Below is a small trained network, with its code and all its weights. Each question gives an input and a class and asks what happens when units are switched off, that is, made to give their printed mean instead of their output.

import numpy as np


def w(rows, s, z=0):
    codes = np.array(rows[::2]) - 128.0
    scale = np.full(codes.shape[1], s)
    scale[-1] = z or s
    return codes * scale


def norm(h):
    return h / np.sqrt((h * h).mean(-1, keepdims=True) + 1e-5)


def f(y):
    return y / 2 * (1 + np.tanh(0.7978845608 * (y + 0.044715 * y**3)))


def log_softmax(a):
    a = a - a.max(-1, keepdims=True)
    return a - np.log(np.exp(a).sum(-1, keepdims=True))


def net(x, mask):
    res = np.array(x, float).reshape(1, 5) / 4 @ E
    u = 0
    for l in range(2):
        y = f(norm(res) @ A[l][:, :-1].T + A[l][:, -1])
        res = res + np.where(mask[u : u + 16], y, B[l][:, -1]) @ B[l][:, :-1]
        u += 16
    return log_softmax(norm(res)[-1] @ U[:, :-1].T + U[:, -1])


A, B = {}, {}
E = w([
[117,155,173,44,82],'x0',
[162,37,212,101,220],'x1',
[63,141,86,97,222],'x2',
[112,238,85,145,121],'x3',
[251,102,166,71,175],'x4',
],0.0015)
A[0] = w([
[149,180,149,140,161,108],'0.n1',
[122,132,127,116,120,121],'0.n2',
[97,109,118,95,105,122],'0.n3',
[134,127,102,116,135,68],'0.n4',
[254,101,123,119,47,81],'0.n5',
[139,143,134,131,138,129],'0.n6',
[182,137,109,220,109,36],'0.n7',
[69,187,102,121,97,2],'0.n8',
[138,118,137,135,127,120],'0.n9',
[100,109,127,98,113,37],'0.n10',
[137,63,191,191,96,135],'0.n11',
[98,177,75,183,22,183],'0.n12',
[162,122,105,201,190,18],'0.n13',
[153,202,118,131,169,118],'0.n14',
[164,132,152,112,120,104],'0.n15',
[128,134,126,120,125,127],'0.n16',
],0.0076,0.00066)
B[0] = w([
[75,165,170,94,104,138],'0.n1',
[136,122,137,136,125,129],'0.n2',
[204,123,175,142,164,138],'0.n3',
[149,161,126,121,143,127],'0.n4',
[175,91,93,66,2,195],'0.n5',
[106,140,132,123,116,129],'0.n6',
[178,129,121,201,251,157],'0.n7',
[136,111,180,59,102,192],'0.n8',
[123,116,122,143,103,128],'0.n9',
[202,135,155,164,157,130],'0.n10',
[180,107,240,207,109,179],'0.n11',
[6,183,153,219,199,253],'0.n12',
[136,65,61,54,95,162],'0.n13',
[114,227,148,86,85,160],'0.n14',
[75,102,171,100,115,136],'0.n15',
[129,131,132,133,122,128],'0.n16',
],0.0086,0.0043)
A[1] = w([
[146,87,108,122,149,84],'1.n1',
[111,150,88,195,182,30],'1.n2',
[95,202,203,179,209,33],'1.n3',
[123,145,147,130,161,61],'1.n4',
[122,202,146,156,74,94],'1.n5',
[176,93,189,172,79,150],'1.n6',
[119,179,71,114,119,146],'1.n7',
[169,103,98,116,68,50],'1.n8',
[135,128,148,143,127,76],'1.n9',
[162,59,83,146,161,3],'1.n10',
[26,109,131,128,93,163],'1.n11',
[246,130,203,85,52,151],'1.n12',
[184,98,129,254,90,76],'1.n13',
[157,76,86,146,158,116],'1.n14',
[139,180,52,107,152,81],'1.n15',
[138,133,127,146,126,105],'1.n16',
],0.0064,0.00073)
B[1] = w([
[154,225,138,145,43,129],'1.n1',
[121,182,169,34,146,159],'1.n2',
[67,232,129,167,178,254],'1.n3',
[134,160,174,156,122,137],'1.n4',
[160,2,14,198,220,161],'1.n5',
[42,85,64,35,134,194],'1.n6',
[122,19,215,174,139,145],'1.n7',
[140,128,169,91,236,150],'1.n8',
[99,157,71,109,104,130],'1.n9',
[218,182,104,166,124,141],'1.n10',
[204,106,129,89,111,180],'1.n11',
[87,56,196,46,102,242],'1.n12',
[76,103,168,7,105,184],'1.n13',
[212,195,141,139,127,137],'1.n14',
[79,119,211,105,93,135],'1.n15',
[107,151,88,111,103,124],'1.n16',
],0.0079,0.0038)
U = w([
[114,21,159,18,62,196],'0',
[24,231,154,197,198,190],'1',
[255,174,84,158,107,86],'2',
[120,89,43,218,97,3],'3',
],0.0079,0.0043)

Each question gives the input, the list of numbers given to net, and the class t.
The units are the neurons (one row each of A and B). Each row of codes is followed by its name. A weight is (code - 128) times the scale printed after its matrix; where a second scale follows, it is the last column's (A, B and U).
mask holds one flag per neuron, layer by layer. A switched-off neuron (its flag False) gives its mean, the last column of its row in B, instead of its output. The means were averaged over made-up inputs and are rounded, as every weight is.
A unit's drop is (log p(t) with every unit on - log p(t) with that unit switched off) / (log p(t) with every unit on - log p(t) with every unit switched off).
The circuit of an input: a set's keep is (log p(t) with only the set's units on - log p(t) with every unit switched off) / (log p(t) with every unit on - log p(t) with every unit switched off). Starting from the 12 units with the biggest drops (on a tie, the unit counted first), units are removed one at a time, each time the one whose removal leaves the highest keep (on an exact tie, the one counted first), for as long as the keep stays at least 0.8.
circuit, biggest first: the units of the circuit, biggest drop first
unit that matters most: the unit with the biggest drop
top k neurons: the k neurons with the biggest drops, biggest first
top k neurons in layer l: the k neurons of layer l with the biggest drops, biggest first
input [-1,-8,-3,2,7], class 3: circuit, biggest first	(0.n5; 0.n12; 1.n5; 0.n7)
input [-3,-2,8,-8,7], class 2: unit that matters most	0.n12
input [0,1,4,-2,3], class 2: top 3 neurons in layer 1	(1.n12; 1.n6; 1.n13)
input [8,0,5,-4,2], class 2: top 3 neurons	(0.n11; 0.n5; 0.n8)
input [-1,4,7,-4,7], class 2: top 2 neurons	(0.n12; 0.n8)
input [-8,-4,6,-1,8], class 0: top 2 neurons	(0.n14; 1.n15)
input [3,8,5,8,-7], class 0: top 3 neurons in layer 0	(0.n12; 0.n7; 0.n8)
input [-7,2,2,5,1], class 0: top 2 neurons in layer 1	(1.n3; 1.n15)
input [-1,8,5,-3,-2], class 2: top 3 neurons in layer 0	(0.n12; 0.n5; 0.n8)
input [-3,5,4,8,2], class 0: top 2 neurons	(0.n12; 0.n13)
input [3,2,0,8,4], class 0: top 2 neurons	(0.n12; 1.n3)
input [-3,-4,8,-7,-2], class 2: top 2 neurons in layer 0	(0.n12; 0.n14)
input [6,2,7,-3,4], class 1: top 3 neurons	(0.n5; 0.n13; 0.n8)
input [-5,-2,1,2,7], class 0: top neuron	(0.n14)
input [-5,2,7,0,-6], class 2: top 3 neurons in layer 0	(0.n12; 0.n14; 0.n13)
input [1,6,-2,8,1], class 0: top 2 neurons	(0.n12; 1.n3)
